Below is a small trained network, with its code and all its weights. Each question gives an input and a class and asks what happens when units are switched off, that is, made to give their printed mean instead of their output.

import numpy as np


def w(rows, s, z=0):
    codes = np.array(rows[::2]) - 128.0
    scale = np.full(codes.shape[1], s)
    scale[-1] = z or s
    return codes * scale


def f(y):
    return y / 2 * (1 + np.tanh(0.7978845608 * (y + 0.044715 * y**3)))


def log_softmax(a):
    a = a - a.max(-1, keepdims=True)
    return a - np.log(np.exp(a).sum(-1, keepdims=True))


def net(x, mask):
    res = np.array(x, float).reshape(1, 6) / 4 @ E
    y = f(res @ A[0][:, :-1].T + A[0][:, -1])
    res = res + np.where(mask, y, B[0][:, -1]) @ B[0][:, :-1]
    return log_softmax(res[-1] @ U[:, :-1].T + U[:, -1])


A, B = {}, {}
E = w([
[126,128,126,127],'x0',
[2,51,149,209],'x1',
[125,126,131,126],'x2',
[164,134,50,234],'x3',
[167,1,110,74],'x4',
[127,128,127,132],'x5',
],0.0084)
A[0] = w([
[146,55,104,99,53],'N0',
[102,215,166,160,139],'N1',
[87,70,167,175,11],'N2',
[234,168,181,108,35],'N3',
[123,135,62,155,100],'N4',
[53,215,147,173,151],'N5',
[89,121,155,26,185],'N6',
[151,97,28,183,252],'N7',
[35,80,102,109,61],'N8',
[40,96,175,160,21],'N9',
[173,2,144,135,87],'N10',
[89,127,182,60,182],'N11',
[253,156,63,54,147],'N12',
[173,42,68,114,177],'N13',
[203,139,91,214,242],'N14',
[164,182,73,68,51],'N15',
[130,108,205,134,104],'N16',
],0.0093,0.0029)
B[0] = w([
[239,125,94,147,166],'N0',
[253,8,84,142,192],'N1',
[61,117,9,209,166],'N2',
[45,95,14,184,186],'N3',
[110,167,138,117,151],'N4',
[254,102,101,161,215],'N5',
[123,246,178,223,197],'N6',
[69,189,221,154,219],'N7',
[102,122,98,144,170],'N8',
[110,105,51,171,183],'N9',
[207,61,148,177,203],'N10',
[143,157,201,251,184],'N11',
[22,114,80,230,254],'N12',
[184,146,161,139,205],'N13',
[102,179,248,142,220],'N14',
[102,60,69,163,175],'N15',
[110,159,119,157,138],'N16',
],0.0061,0.0083)
U = w([
[97,109,49,151,71],'0',
[155,129,133,140,255],'1',
[156,133,128,140,237],'2',
[245,110,102,139,66],'3',
[113,171,201,158,12],'4',
[146,130,119,123,222],'5',
[150,114,89,28,67],'6',
],0.012,0.0063)

Each question gives the input, the list of numbers given to net, and the class t.
The units are the neurons (one row each of A and B). Each row of codes is followed by its name. A weight is (code - 128) times the scale printed after its matrix; where a second scale follows, it is the last column's (A, B and U).
mask holds one flag per neuron, in row order. A switched-off neuron (its flag False) gives its mean, the last column of its row in B, instead of its output. The means were averaged over made-up inputs and are rounded, as every weight is.
A unit's drop is (log p(t) with every unit on - log p(t) with that unit switched off) / (log p(t) with every unit on - log p(t) with every unit switched off).
The circuit of an input: a set's keep is (log p(t) with only the set's units on - log p(t) with every unit switched off) / (log p(t) with every unit on - log p(t) with every unit switched off). Starting from the 12 units with the biggest drops (on a tie, the unit counted first), units are removed one at a time, each time the one whose removal leaves the highest keep (on an exact tie, the one counted first), for as long as the keep stays at least 0.8.
circuit, biggest first: the units of the circuit, biggest drop first
most important unit: the unit with the biggest drop
k most important neurons: the k neurons with the biggest drops, biggest first
drop when u is switched off: that unit's drop, to one decimal
input [1,3,-1,4,-8,3], class 3: circuit, biggest first => (N5 N1)
input [5,5,2,6,-2,4], class 4: most important unit => N7
input [2,7,4,-1,-8,-7], class 3: 3 most important neurons => (N5 N1 N12)
input [5,5,2,7,-1,3], class 4: circuit, biggest first => (N7 N14)
input [8,-8,-8,-4,1,-2], class 0: circuit, biggest first => (N12 N3)
input [-8,-8,-2,1,-8,-4], class 0: circuit, biggest first => (N3 N12)
input [4,7,7,-3,-5,3], class 0: 2 most important neurons => (N9 N2)
input [1,4,5,-4,7,0], class 3: 3 most important neurons => (N10 N0 N12)
input [3,4,1,3,6,-5], class 3: 4 most important neurons => (N10 N12 N0 N13)
input [-1,5,6,0,-6,-1], class 3: 2 most important neurons => (N5 N1)
input [0,3,6,1,-8,6], class 3: 2 most important neurons => (N5 N1)
input [0,4,8,-8,3,-6], class 4: 2 most important neurons => (N6 N11)
input [6,7,-7,-3,-5,7], class 0: circuit, biggest first => (N9 N2)
input [5,-8,2,3,-2,-7], class 0: circuit, biggest first => (N12 N3)
input [2,-7,-7,-2,-6,-5], class 0: 3 most important neurons => (N3 N12 N15)
input [-1,7,-8,-2,8,6], class 3: most important unit => N10
input [-2,-8,7,7,-2,-7], class 0: 3 most important neurons => (N12 N3 N15)
input [1,6,0,-6,0,2], class 0: 3 most important neurons => (N9 N2 N14)
input [5,-8,8,6,-6,4], class 0: 3 most important neurons => (N12 N3 N15)
input [5,-5,-2,-5,-5,1], class 0: most important unit => N3
input [-5,7,7,6,8,-6], class 3: drop when N12 is switched off => 0.7
input [4,0,4,4,-6,1], class 3: drop when N1 is switched off => 0.5
input [5,3,-4,-8,-8,5], class 3: drop when N12 is switched off => 0.1
